Below are the code and all the weights of a small trained network. Each question names an input and a class and asks about switching units off, where a switched-off unit gives its printed mean instead of its output.

import numpy as np


def w(rows, s, z=0):
    codes = np.array(rows[::2]) - 128.0
    scale = np.full(codes.shape[1], s)
    scale[-1] = z or s
    return codes * scale


def norm(h):
    return h / np.sqrt((h * h).mean(-1, keepdims=True) + 1e-5)


def f(y):
    return np.maximum(y, 0)


def log_softmax(a):
    a = a - a.max(-1, keepdims=True)
    return a - np.log(np.exp(a).sum(-1, keepdims=True))


def net(x, mask):
    res = np.array(x, float).reshape(1, 3) / 4 @ E
    u = 0
    for l in range(4):
        y = f(norm(res) @ A[l][:, :-1].T + A[l][:, -1])
        res = res + np.where(mask[u : u + 3], y, B[l][:, -1]) @ B[l][:, :-1]
        u += 3
    return log_softmax(norm(res)[-1] @ U[:, :-1].T + U[:, -1])


A, B = {}, {}
E = w([
[157,253,201,137,124,176,74,85,35,157,120],'x0',
[35,128,156,98,1,83,126,21,162,127,134],'x1',
[125,110,130,133,130,138,111,120,131,125,128],'x2',
],0.0037)
A[0] = w([
[118,221,255,117,78,176,57,63,78,183,70,7],'L0N1',
[237,193,246,204,202,139,50,156,52,151,178,28],'L0N2',
[33,49,88,142,155,117,173,94,166,132,121,108],'L0N3',
],0.0023,0.0012)
B[0] = w([
[144,136,95,90,137,107,118,57,116,76,254,248],'L0N1',
[112,156,74,139,102,184,105,144,105,170,15,254],'L0N2',
[170,232,161,136,93,120,101,200,42,197,83,197],'L0N3',
],0.0036,0.0034)
A[1] = w([
[1,73,134,89,157,89,143,170,161,61,155,157],'L1N1',
[95,129,127,114,38,90,85,121,111,120,135,128],'L1N2',
[198,141,73,94,170,130,94,201,111,148,162,253],'L1N3',
],0.0031,0.00045)
B[1] = w([
[137,250,191,183,160,161,113,198,67,140,39,197],'L1N1',
[142,116,91,62,119,122,211,86,181,139,126,219],'L1N2',
[158,107,98,157,115,85,88,121,166,2,138,255],'L1N3',
],0.0046,0.0033)
A[2] = w([
[75,63,92,88,79,103,185,145,181,252,90,27],'L2N1',
[167,33,71,172,108,81,164,129,227,87,121,243],'L2N2',
[156,53,88,120,227,96,109,237,171,114,142,144],'L2N3',
],0.0035,0.0011)
B[2] = w([
[96,132,160,61,124,170,121,203,125,123,68,191],'L2N1',
[154,101,165,153,197,2,220,131,113,117,138,234],'L2N2',
[110,110,122,132,81,109,138,30,78,119,231,255],'L2N3',
],0.0053,0.0044)
A[3] = w([
[79,94,147,113,101,117,131,177,120,144,78,47],'L3N1',
[112,127,138,104,130,123,169,155,185,134,3,3],'L3N2',
[154,150,60,143,141,203,78,145,107,91,28,9],'L3N3',
],0.0052,0.00053)
B[3] = w([
[134,182,132,75,199,155,135,138,188,158,71,211],'L3N1',
[153,107,202,101,164,81,119,203,181,135,43,250],'L3N2',
[132,124,2,192,106,215,153,236,255,130,52,255],'L3N3',
],0.0049,0.003)
U = w([
[159,58,118,185,183,45,183,139,76,65,183,180],'0',
[103,86,203,168,155,166,96,147,128,175,140,1],'1',
[99,75,187,166,120,151,94,156,106,159,125,42],'2',
[158,156,48,196,135,232,96,194,146,114,57,176],'3',
[94,114,218,62,134,90,163,195,194,148,1,160],'4',
[105,63,159,140,150,163,95,132,142,165,132,3],'5',
[82,53,191,149,131,173,79,157,110,155,137,3],'6',
[89,171,142,75,65,145,110,28,97,137,196,198],'7',
],0.01,0.0052)

Each question gives the input, the list of numbers given to net, and the class t.
The units are the neurons (one row each of A and B). Each row of codes is followed by its name. A weight is (code - 128) times the scale printed after its matrix; where a second scale follows, it is the last column's (A, B and U).
mask holds one flag per neuron, layer by layer. A switched-off neuron (its flag False) gives its mean, the last column of its row in B, instead of its output. The means were averaged over made-up inputs and are rounded, as every weight is.
A unit's drop is (log p(t) with every unit on - log p(t) with that unit switched off) / (log p(t) with every unit on - log p(t) with every unit switched off).
The circuit of an input: a set's keep is (log p(t) with only the set's units on - log p(t) with every unit switched off) / (log p(t) with every unit on - log p(t) with every unit switched off). Starting from all 12 units, units are removed one at a time, each time the one whose removal leaves the highest keep (on an exact tie, the one counted first), for as long as the keep stays at least 0.8.
units of the circuit, in order: the units of the circuit, biggest drop first
top k neurons: the k neurons with the biggest drops, biggest first
top k neurons in layer l: the k neurons of layer l with the biggest drops, biggest first
drop when u is switched off: that unit's drop, to one decimal
input [-1,-8,7], class 0: units of the circuit, in order	L2N3
input [0,-8,-3], class 0: top 2 neurons	L2N3; L1N3
input [8,0,0], class 3: units of the circuit, in order	L0N2; L3N3
input [1,3,0], class 7: top 2 neurons	L0N1; L1N3
input [1,2,-3], class 7: top 3 neurons	L0N1; L1N3; L2N2
input [1,0,0], class 3: top 2 neurons in layer 2	L2N3; L2N2
input [-1,0,1], class 0: top 2 neurons	L0N2; L1N1
input [8,0,-1], class 3: top 3 neurons	L2N3; L0N2; L2N2
input [0,-4,7], class 0: top 2 neurons	L1N1; L2N3
input [-2,0,-6], class 0: drop when L0N2 is switched off	0.0
input [0,-4,-8], class 0: drop when L1N1 is switched off	0.2
input [0,-2,-6], class 0: drop when L1N1 is switched off	0.3
input [1,0,-2], class 3: drop when L0N2 is switched off	3.1
